Below is a small trained network, with its code and all its weights. Each question gives an input and a class and asks what happens when units are switched off, that is, made to give their printed mean instead of their output.

import numpy as np


def w(rows, s, z=0):
    codes = np.array(rows[::2]) - 128.0
    scale = np.full(codes.shape[1], s)
    scale[-1] = z or s
    return codes * scale


def norm(h):
    return h / np.sqrt((h * h).mean(-1, keepdims=True) + 1e-5)


def f(y):
    return y / 2 * (1 + np.tanh(0.7978845608 * (y + 0.044715 * y**3)))


def log_softmax(a):
    a = a - a.max(-1, keepdims=True)
    return a - np.log(np.exp(a).sum(-1, keepdims=True))


def net(x, mask):
    res = np.array(x, float).reshape(1, 5) / 4 @ E
    u = 0
    for l in range(3):
        y = f(norm(res) @ A[l][:, :-1].T + A[l][:, -1])
        res = res + np.where(mask[u : u + 5], y, B[l][:, -1]) @ B[l][:, :-1]
        u += 5
    return log_softmax(norm(res)[-1] @ U[:, :-1].T + U[:, -1])


A, B = {}, {}
E = w([
[173,112,170,128,33,97,113,85,99,146,136],'x0',
[114,103,125,95,42,148,253,159,129,137,170],'x1',
[112,152,7,167,79,229,156,147,104,131,150],'x2',
[68,129,129,121,108,86,206,172,101,135,179],'x3',
[209,177,147,114,159,102,170,179,83,130,150],'x4',
],0.0038)
A[0] = w([
[145,120,150,141,131,117,2,83,130,131,106,153],'0.n1',
[142,125,127,123,110,126,131,117,127,131,120,3],'0.n2',
[147,99,197,93,106,89,124,106,158,135,117,74],'0.n3',
[142,138,109,137,98,131,137,127,111,138,146,27],'0.n4',
[148,131,90,136,108,153,110,124,130,137,131,98],'0.n5',
],0.0089,0.0023)
B[0] = w([
[61,132,52,60,216,113,61,113,254,168,114,254],'0.n1',
[102,134,84,127,128,159,129,151,108,110,164,115],'0.n2',
[155,169,154,188,86,136,169,167,75,111,64,187],'0.n3',
[121,120,150,138,103,136,137,129,123,130,94,135],'0.n4',
[158,151,149,149,99,134,115,93,89,117,117,154],'0.n5',
],0.0061,0.0066)
A[1] = w([
[165,129,171,91,131,85,118,130,125,143,139,10],'1.n1',
[220,157,136,123,253,125,69,144,109,122,116,202],'1.n2',
[136,117,128,128,120,111,112,119,139,128,131,17],'1.n3',
[63,52,133,111,163,108,112,124,154,110,153,48],'1.n4',
[72,78,101,105,185,159,88,121,188,114,133,18],'1.n5',
],0.0059,0.0011)
B[1] = w([
[133,158,91,181,105,172,123,137,108,127,108,128],'1.n1',
[130,246,75,103,233,75,60,46,208,207,87,246],'1.n2',
[117,141,102,140,104,156,156,122,143,111,201,116],'1.n3',
[163,154,71,101,165,87,130,92,157,223,129,175],'1.n4',
[254,229,150,130,156,109,129,33,115,169,180,253],'1.n5',
],0.0047)
A[2] = w([
[104,128,192,158,134,91,75,122,172,106,49,32],'2.n1',
[147,115,44,163,64,253,76,84,133,105,121,19],'2.n2',
[209,127,234,128,117,74,152,151,35,88,162,7],'2.n3',
[74,90,124,83,160,162,167,145,160,118,176,123],'2.n4',
[111,131,127,125,192,120,112,120,143,134,145,109],'2.n5',
],0.0053,0.0017)
B[2] = w([
[88,100,116,66,102,157,189,179,147,87,176,181],'2.n1',
[254,198,192,172,109,66,148,116,76,151,95,240],'2.n2',
[194,185,102,221,93,158,104,89,68,133,107,235],'2.n3',
[119,103,180,116,146,84,67,93,150,89,81,159],'2.n4',
[152,152,93,135,145,66,137,116,148,122,103,254],'2.n5',
],0.0059,0.002)
U = w([
[130,155,96,100,253,111,55,79,210,159,116,251],'0',
[30,42,138,84,102,138,148,167,147,92,140,2],'1',
[189,145,157,181,44,142,158,138,13,122,120,149],'2',
],0.0081,0.0016)

Each question gives the input, the list of numbers given to net, and the class t.
The units are the neurons (one row each of A and B). Each row of codes is followed by its name. A weight is (code - 128) times the scale printed after its matrix; where a second scale follows, it is the last column's (A, B and U).
mask holds one flag per neuron, layer by layer. A switched-off neuron (its flag False) gives its mean, the last column of its row in B, instead of its output. The means were averaged over made-up inputs and are rounded, as every weight is.
A unit's drop is (log p(t) with every unit on - log p(t) with that unit switched off) / (log p(t) with every unit on - log p(t) with every unit switched off).
The circuit of an input: a set's keep is (log p(t) with only the set's units on - log p(t) with every unit switched off) / (log p(t) with every unit on - log p(t) with every unit switched off). Starting from the 12 units with the biggest drops (on a tie, the unit counted first), units are removed one at a time, each time the one whose removal leaves the highest keep (on an exact tie, the one counted first), for as long as the keep stays at least 0.8.
units of the circuit, in order: the units of the circuit, biggest drop first
most important unit: the unit with the biggest drop
top k neurons: the k neurons with the biggest drops, biggest first
top k neurons in layer l: the k neurons of layer l with the biggest drops, biggest first
drop when u is switched off: that unit's drop, to one decimal
input [-6,7,-8,3,-4], class 2: top 2 neurons -> (0.n1; 0.n3)
input [5,5,3,6,-2], class 1: most important unit -> 1.n5
input [-4,-2,-6,7,-3], class 1: units of the circuit, in order -> (0.n1; 1.n5; 2.n1; 1.n2)
input [7,3,4,8,-2], class 1: top 3 neurons -> (1.n5; 0.n3; 2.n2)
input [-2,2,-4,8,-7], class 1: units of the circuit, in order -> (0.n1; 1.n5)
input [-1,2,4,6,-3], class 1: top 3 neurons -> (0.n1; 1.n5; 1.n2)
input [-7,7,-7,2,-8], class 1: top 4 neurons -> (0.n1; 0.n3; 1.n2; 1.n5)
input [6,5,-2,-4,-5], class 2: top 3 neurons -> (0.n3; 1.n2; 2.n2)
input [0,5,0,0,-2], class 1: top 2 neurons -> (0.n1; 1.n5)
input [7,1,4,-3,-7], class 2: top 3 neurons -> (1.n2; 2.n2; 0.n5)
input [-6,0,4,7,1], class 1: top 3 neurons -> (0.n1; 1.n2; 1.n5)
input [6,7,-3,-7,-5], class 2: top 2 neurons -> (0.n3; 1.n2)
input [1,4,-6,-5,0], class 1: top 2 neurons in layer 0 -> (0.n3; 0.n1)
input [1,0,8,7,7], class 2: drop when 0.n1 is switched off -> 1.8
input [-3,5,2,7,-8], class 1: drop when 1.n2 is switched off -> 0.6
